Here is a tiny trained network, its code and every weight. The questions are about switching its units off for an input and a class, where a switched-off unit gives its printed mean instead of its output.

import numpy as np


def w(rows, s, z=0):
    codes = np.array(rows[::2]) - 128.0
    scale = np.full(codes.shape[1], s)
    scale[-1] = z or s
    return codes * scale


def f(y):
    return np.maximum(y, 0)


def log_softmax(a):
    a = a - a.max(-1, keepdims=True)
    return a - np.log(np.exp(a).sum(-1, keepdims=True))


def net(x, mask):
    res = np.array(x, float).reshape(1, 7) / 4 @ E
    y = f(res @ A[0][:, :-1].T + A[0][:, -1])
    res = res + np.where(mask, y, B[0][:, -1]) @ B[0][:, :-1]
    return log_softmax(res[-1] @ U[:, :-1].T + U[:, -1])


A, B = {}, {}
E = w([
[69,202,170,78,241,186,212,223,124,21,199,13],'x0',
[13,42,237,93,148,153,13,174,87,131,32,71],'x1',
[126,128,128,130,120,134,133,130,129,123,122,131],'x2',
[119,125,123,130,146,116,129,114,136,127,131,127],'x3',
[131,126,133,130,122,123,125,124,128,123,134,122],'x4',
[127,130,125,134,134,131,125,135,134,125,124,135],'x5',
[141,152,76,1,38,29,160,167,238,67,32,73],'x6',
],0.0071)
A[0] = w([
[73,121,202,207,223,235,128,140,23,103,183,83,161],'neuron 1',
[47,52,226,223,185,226,60,116,25,162,197,132,210],'neuron 2',
[132,56,118,98,33,73,2,70,185,214,22,194,235],'neuron 3',
[200,137,75,251,169,163,148,65,51,184,224,205,237],'neuron 4',
[22,164,191,27,202,142,156,217,164,51,79,5,91],'neuron 5',
[195,160,58,32,28,37,189,103,231,128,71,167,192],'neuron 6',
[140,210,108,174,204,197,227,173,67,32,239,83,195],'neuron 7',
[74,25,204,195,146,165,23,63,58,228,76,192,224],'neuron 8',
[241,186,24,220,97,134,202,72,111,172,203,231,254],'neuron 9',
[206,232,25,76,156,93,243,150,201,25,208,77,178],'neuron 10',
[18,86,212,25,122,91,76,195,178,63,26,44,141],'neuron 11',
[180,49,107,221,101,170,67,47,42,227,168,235,232],'neuron 12',
],0.0062,0.0054)
B[0] = w([
[36,144,193,196,196,145,65,189,81,167,189,61,213],'neuron 1',
[34,159,211,230,184,79,73,205,55,142,181,121,230],'neuron 2',
[107,85,29,72,8,57,78,125,74,90,41,235,240],'neuron 3',
[171,230,227,237,100,218,204,37,105,174,50,75,230],'neuron 4',
[61,68,177,175,84,228,168,62,211,27,112,22,207],'neuron 5',
[216,75,54,34,90,82,169,83,223,160,121,187,233],'neuron 6',
[205,189,180,69,217,219,107,154,104,213,209,30,222],'neuron 7',
[59,90,174,207,70,47,116,157,41,30,56,186,228],'neuron 8',
[217,199,144,148,77,148,221,17,215,196,86,75,247],'neuron 9',
[237,87,125,38,218,142,185,142,202,155,210,44,233],'neuron 10',
[44,64,101,146,51,179,138,70,139,2,57,67,212],'neuron 11',
[130,200,250,229,61,98,199,41,142,70,46,103,231],'neuron 12',
],0.0065,0.016)
U = w([
[110,143,196,210,64,210,213,8,201,60,43,50,251],'0',
[225,141,19,50,64,38,177,83,225,211,112,240,252],'1',
[73,134,189,215,104,26,71,178,15,79,74,244,22],'2',
[66,31,11,28,36,97,32,151,73,40,43,229,21],'3',
[199,217,178,152,254,217,158,150,68,230,217,79,44],'4',
[220,68,68,8,231,126,196,196,218,96,225,68,156],'5',
[11,94,162,179,226,156,33,246,57,95,217,83,18],'6',
],0.0063,0.0038)

Each question gives the input, the list of numbers given to net, and the class t.
The units are the neurons (one row each of A and B). Each row of codes is followed by its name. A weight is (code - 128) times the scale printed after its matrix; where a second scale follows, it is the last column's (A, B and U).
mask holds one flag per neuron, in row order. A switched-off neuron (its flag False) gives its mean, the last column of its row in B, instead of its output. The means were averaged over made-up inputs and are rounded, as every weight is.
A unit's drop is (log p(t) with every unit on - log p(t) with that unit switched off) / (log p(t) with every unit on - log p(t) with every unit switched off).
The circuit of an input: a set's keep is (log p(t) with only the set's units on - log p(t) with every unit switched off) / (log p(t) with every unit on - log p(t) with every unit switched off). Starting from all 12 units, units are removed one at a time, each time the one whose removal leaves the highest keep (on an exact tie, the one counted first), for as long as the keep stays at least 0.8.
circuit, biggest first: the units of the circuit, biggest drop first
top k neurons: the k neurons with the biggest drops, biggest first
drop of u: that unit's drop, to one decimal
input [-2,-8,5,-8,5,-6,1], class 1: circuit, biggest first -> [neuron 6; neuron 5]
input [7,0,-2,-4,8,2,-1], class 4: circuit, biggest first -> [neuron 7]
input [1,-4,4,8,4,-3,-2], class 4: top 2 neurons -> [neuron 11; neuron 5]
input [0,2,8,6,-4,0,-7], class 2: circuit, biggest first -> [neuron 8; neuron 2]
input [0,3,5,-5,3,-6,2], class 3: top 3 neurons -> [neuron 4; neuron 9; neuron 12]
input [0,3,-1,5,0,-7,-7], class 2: top 3 neurons -> [neuron 8; neuron 12; neuron 10]
input [1,-7,4,3,-6,2,6], class 5: top 2 neurons -> [neuron 10; neuron 3]
input [-6,-7,0,6,-2,8,1], class 1: top 2 neurons -> [neuron 6; neuron 5]
input [-8,1,8,-2,1,-1,-5], class 2: top 2 neurons -> [neuron 8; neuron 3]
input [5,-1,8,1,-8,0,0], class 4: drop of neuron 6 -> 0.2
input [2,-8,2,0,6,-4,4], class 5: drop of neuron 10 -> 0.3
input [-4,2,-8,6,-1,-7,-8], class 2: drop of neuron 2 -> 0.2
